Below are the code and all the weights of a small trained network. Each question names an input and a target symbol and asks about switching units off, where a switched-off unit gives its printed mean instead of its output.

import numpy as np


def w(rows, s, z=0):
    codes = np.array(rows[::2]) - 128.0
    scale = np.full(codes.shape[1], s)
    scale[-1] = z or s
    return codes * scale


def f(y):
    return y / 2 * (1 + np.tanh(0.7978845608 * (y + 0.044715 * y**3)))


def softmax(a):
    e = np.exp(a - a.max(-1, keepdims=True))
    return e / e.sum(-1, keepdims=True)


def log_softmax(a):
    a = a - a.max(-1, keepdims=True)
    return a - np.log(np.exp(a).sum(-1, keepdims=True))


def net(x, mask):
    ids = ['αβζθξπστψω'.index(c) for c in x.split()]
    T = len(ids)
    res = E[ids] + P[:T]
    u = 0
    for l in range(3):
        r = res
        for j in range(3):
            rows = slice(2 * j, 2 * j + 2)
            q, k, v = (r @ M[l][rows].T for M in (Q, K, V))
            z = softmax(np.where(np.tri(T) > 0, q @ k.T / 2**0.5, -1e9)) @ v
            o = O[l][rows]
            res = res + np.where(mask[u + j], z, o[:, -1]) @ o[:, :-1]
        u += 3
        y = f(res @ A[l][:, :-1].T + A[l][:, -1])
        res = res + np.where(mask[u : u + 4], y, B[l][:, -1]) @ B[l][:, :-1]
        u += 4
    return log_softmax(res[-1] @ U[:, :-1].T + U[:, -1])


Q, K, V, O, A, B = {}, {}, {}, {}, {}, {}
E = w([
[68,119,150,65,123,155,57,196],'α',
[226,115,179,109,2,67,211,136],'β',
[149,82,162,70,94,195,186,68],'ζ',
[33,207,210,197,172,190,165,210],'θ',
[48,160,133,47,113,234,115,69],'ξ',
[74,7,175,164,111,75,179,158],'π',
[190,135,123,217,117,219,181,44],'σ',
[146,81,47,196,137,175,44,50],'τ',
[167,76,214,135,174,102,72,114],'ψ',
[35,80,55,138,54,211,187,82],'ω',
],0.008)
P = w([
[142,223,46,171,162,2,97,112],'0',
[31,160,44,222,119,59,156,78],'1',
[90,135,100,148,126,156,139,102],'2',
[73,107,101,174,80,216,150,103],'3',
[121,102,169,152,106,247,134,144],'4',
[103,42,158,96,43,249,88,156],'5',
[112,65,220,144,86,244,29,218],'6',
],0.0042)
Q[0] = w([
[139,186,139,89,184,175,80,192],'0.h1',
[249,207,136,235,139,40,163,111],'0.h1',
[174,204,110,28,223,33,167,157],'0.h2',
[51,75,189,254,31,197,75,164],'0.h2',
[208,219,145,110,83,27,196,140],'0.h3',
[94,165,70,48,217,14,134,93],'0.h3',
],0.0052)
K[0] = w([
[175,30,72,185,97,166,86,73],'0.h1',
[44,183,36,53,131,66,88,138],'0.h1',
[58,190,60,187,127,1,146,62],'0.h2',
[229,45,144,34,142,214,127,151],'0.h2',
[63,159,135,132,240,12,79,126],'0.h3',
[194,72,26,98,149,7,78,1],'0.h3',
],0.0052)
V[0] = w([
[33,79,190,65,172,108,80,215],'0.h1',
[72,110,124,215,107,72,195,164],'0.h1',
[110,100,146,133,129,255,152,47],'0.h2',
[89,83,179,58,198,30,90,225],'0.h2',
[229,141,54,88,120,37,134,21],'0.h3',
[89,108,200,173,110,217,195,112],'0.h3',
],0.0059)
O[0] = w([
[197,3,47,141,216,209,171,132,59],'0.h1',
[196,132,125,222,52,168,90,180,162],'0.h1',
[19,4,224,91,159,73,19,73,224],'0.h2',
[185,130,27,132,171,221,176,124,2],'0.h2',
[109,248,92,109,115,57,134,34,66],'0.h3',
[142,33,228,180,141,150,34,166,207],'0.h3',
],0.0051,0.0037)
A[0] = w([
[157,42,127,175,156,68,50,130,176],'0.n1',
[29,114,145,46,4,168,187,81,229],'0.n2',
[113,117,110,210,220,105,3,102,252],'0.n3',
[145,81,170,69,82,233,98,122,132],'0.n4',
],0.0053,0.0037)
B[0] = w([
[125,24,186,155,108,74,115,51,203],'0.n1',
[132,209,183,4,18,253,130,115,223],'0.n2',
[69,16,139,209,233,97,28,14,253],'0.n3',
[155,55,94,7,98,95,3,183,198],'0.n4',
],0.0042,0.0064)
Q[1] = w([
[106,101,250,174,85,187,70,119],'1.h1',
[117,115,205,123,32,188,133,91],'1.h1',
[149,218,132,99,154,77,214,218],'1.h2',
[70,103,187,198,157,136,105,144],'1.h2',
[138,173,123,74,231,49,113,105],'1.h3',
[166,219,104,133,59,133,254,171],'1.h3',
],0.0057)
K[1] = w([
[230,78,206,112,3,10,136,216],'1.h1',
[224,107,196,137,20,132,195,232],'1.h1',
[175,214,25,164,74,59,143,52],'1.h2',
[97,69,145,24,99,171,117,98],'1.h2',
[10,175,84,186,210,208,88,80],'1.h3',
[204,213,46,142,119,87,155,98],'1.h3',
],0.0043)
V[1] = w([
[22,71,126,141,74,154,98,184],'1.h1',
[231,113,188,43,3,5,236,197],'1.h1',
[155,142,43,28,33,182,105,39],'1.h2',
[135,194,221,1,192,158,51,116],'1.h2',
[52,198,31,149,185,166,60,117],'1.h3',
[33,235,93,136,71,223,84,214],'1.h3',
],0.0049)
O[1] = w([
[90,83,105,105,78,185,90,156,252],'1.h1',
[174,234,69,92,183,106,54,182,108],'1.h1',
[74,161,92,69,162,50,120,74,163],'1.h2',
[173,85,104,28,238,175,205,49,245],'1.h2',
[121,69,110,80,54,61,208,136,124],'1.h3',
[181,2,103,91,80,19,101,164,128],'1.h3',
],0.0062,0.0035)
A[1] = w([
[189,93,68,155,1,185,182,7,252],'1.n1',
[139,16,164,152,138,174,222,138,103],'1.n2',
[150,44,131,156,126,71,69,91,160],'1.n3',
[31,105,251,101,56,33,120,118,109],'1.n4',
],0.0051,0.0028)
B[1] = w([
[195,37,52,104,198,169,147,242,215],'1.n1',
[255,102,143,50,97,82,218,88,205],'1.n2',
[159,80,86,150,111,28,78,101,246],'1.n3',
[66,204,211,150,47,93,118,71,254],'1.n4',
],0.006,0.0069)
Q[2] = w([
[130,238,102,123,81,79,193,102],'2.h1',
[72,146,185,73,121,154,141,54],'2.h1',
[133,238,26,124,114,24,100,168],'2.h2',
[206,146,170,143,135,2,73,175],'2.h2',
[60,189,9,33,111,202,168,127],'2.h3',
[177,166,151,125,134,182,203,120],'2.h3',
],0.0047)
K[2] = w([
[154,185,47,130,73,95,123,130],'2.h1',
[176,110,137,117,92,109,13,119],'2.h1',
[170,209,117,156,98,19,197,159],'2.h2',
[2,213,36,8,8,155,160,245],'2.h2',
[156,219,149,185,122,37,226,165],'2.h3',
[39,96,112,155,78,59,146,132],'2.h3',
],0.0045)
V[2] = w([
[141,164,158,86,121,195,194,186],'2.h1',
[154,70,63,171,177,57,97,82],'2.h1',
[194,136,225,206,229,102,125,36],'2.h2',
[205,94,35,130,148,142,114,102],'2.h2',
[157,184,192,130,112,146,251,185],'2.h3',
[134,112,116,3,87,202,138,129],'2.h3',
],0.0058)
O[2] = w([
[179,145,144,159,164,90,37,50,20],'2.h1',
[24,163,171,74,26,204,208,189,191],'2.h1',
[233,178,254,165,193,234,179,19,142],'2.h2',
[21,211,223,104,32,100,148,139,122],'2.h2',
[200,73,164,213,231,75,39,30,1],'2.h3',
[24,175,56,18,231,79,126,42,133],'2.h3',
],0.005,0.0084)
A[2] = w([
[160,58,190,192,86,70,113,71,1],'2.n1',
[120,155,141,175,57,222,182,169,201],'2.n2',
[167,69,113,42,103,77,152,163,132],'2.n3',
[151,3,50,112,178,239,243,138,251],'2.n4',
],0.0053,0.0022)
B[2] = w([
[133,29,196,143,92,80,61,7,171],'2.n1',
[101,139,142,106,221,237,166,207,237],'2.n2',
[172,57,83,166,99,42,153,119,213],'2.n3',
[255,171,6,171,181,171,234,180,254],'2.n4',
],0.0056,0.0071)
U = w([
[242,37,100,129,95,104,65,156,97],'α',
[222,159,37,110,124,74,188,188,166],'β',
[118,92,103,82,194,33,211,63,102],'ζ',
[112,114,87,199,185,204,17,230,138],'θ',
[55,159,129,108,216,122,75,32,253],'ξ',
[55,180,215,118,56,160,198,184,101],'π',
[178,208,63,177,220,233,199,100,157],'σ',
[46,72,135,151,60,27,65,122,45],'τ',
[123,150,124,155,155,115,87,149,122],'ψ',
[89,137,253,131,44,122,63,25,2],'ω',
],0.0055,0.0042)

Each question gives the input, a string of symbols that net reads in full, and the target symbol t.
The units are the heads (2 rows each of Q, K, V and O) and the neurons (one row each of A and B). Each row of codes is followed by its name. A weight is (code - 128) times the scale printed after its matrix; where a second scale follows, it is the last column's (O, A, B and U).
mask holds one flag per unit, layer by layer, with each layer's heads first. A switched-off unit (its flag False) gives its mean, the last column of its rows in O or B, instead of its output. The means were averaged over made-up inputs and are rounded, as every weight is.
A unit's drop is (log p(t) with every unit on - log p(t) with that unit switched off) / (log p(t) with every unit on - log p(t) with every unit switched off).
The circuit of an input: a set's keep is (log p(t) with only the set's units on - log p(t) with every unit switched off) / (log p(t) with every unit on - log p(t) with every unit switched off). Starting from the 12 units with the biggest drops (on a tie, the unit counted first), units are removed one at a time, each time the one whose removal leaves the highest keep (on an exact tie, the one counted first), for as long as the keep stays at least 0.8.
circuit, biggest first: the units of the circuit, biggest drop first
top k neurons: the k neurons with the biggest drops, biggest first
k most important neurons of layer l: the k neurons of layer l with the biggest drops, biggest first
input ψ σ π θ ψ β τ, target θ: circuit, biggest first : (1.h3 1.h1 0.h3 1.n2)
input θ ω ψ τ ψ, target π: 2 most important neurons of layer 1 : (1.n1 1.n3)
input θ τ τ, target π: circuit, biggest first : (2.h1 0.n3 2.h3)
input ω ζ τ ζ σ θ ψ, target α: top 2 neurons : (1.n3 1.n2)
input τ ψ β ξ θ, target θ: circuit, biggest first : (1.h1 0.h3)
input α ω ω ψ σ ξ, target ω: circuit, biggest first : (1.n4 0.h2 2.n4)
input α τ ξ ψ τ, target σ: top 2 neurons : (2.n4 0.n3)
input θ τ τ ψ, target π: circuit, biggest first : (2.h1 0.n3 2.h3)
input β ω τ ω τ, target τ: top 4 neurons : (0.n2 2.n4 1.n3 2.n2)
input τ τ β, target β: circuit, biggest first : (1.h1 0.n3)
input τ τ θ ω, target α: 2 most important neurons of layer 2 : (2.n4 2.n3)
input σ σ τ, target ω: top 2 neurons : (1.n4 2.n1)
input θ σ σ, target ω: top 2 neurons : (2.n1 1.n4)
input θ τ ξ σ, target ζ: top 2 neurons : (0.n2 1.n2)
input ξ θ ψ ω θ ω τ, target τ: top 2 neurons : (1.n3 0.n2)
input ω θ θ θ π σ, target θ: 2 most important neurons of layer 0 : (0.n4 0.n1)
input σ θ α ξ τ, target ζ: most important neuron of layer 0 : (0.n2)
input τ ζ σ σ, target ω: top 2 neurons : (1.n4 2.n4)
input τ ω α, target τ: top 2 neurons : (1.n1 2.n4)
input θ ζ θ ψ, target α: top 2 neurons : (1.n2 1.n3)
input θ τ ψ θ, target σ: top 2 neurons : (2.n4 2.n2)
input ξ ξ θ τ ζ ξ τ, target ζ: top 2 neurons : (0.n2 1.n3)
input ω π σ β τ ξ, target ξ: 2 most important neurons of layer 1 : (1.n3 1.n1)
input π σ β τ θ θ ω, target θ: 2 most important neurons of layer 0 : (0.n3 0.n2)
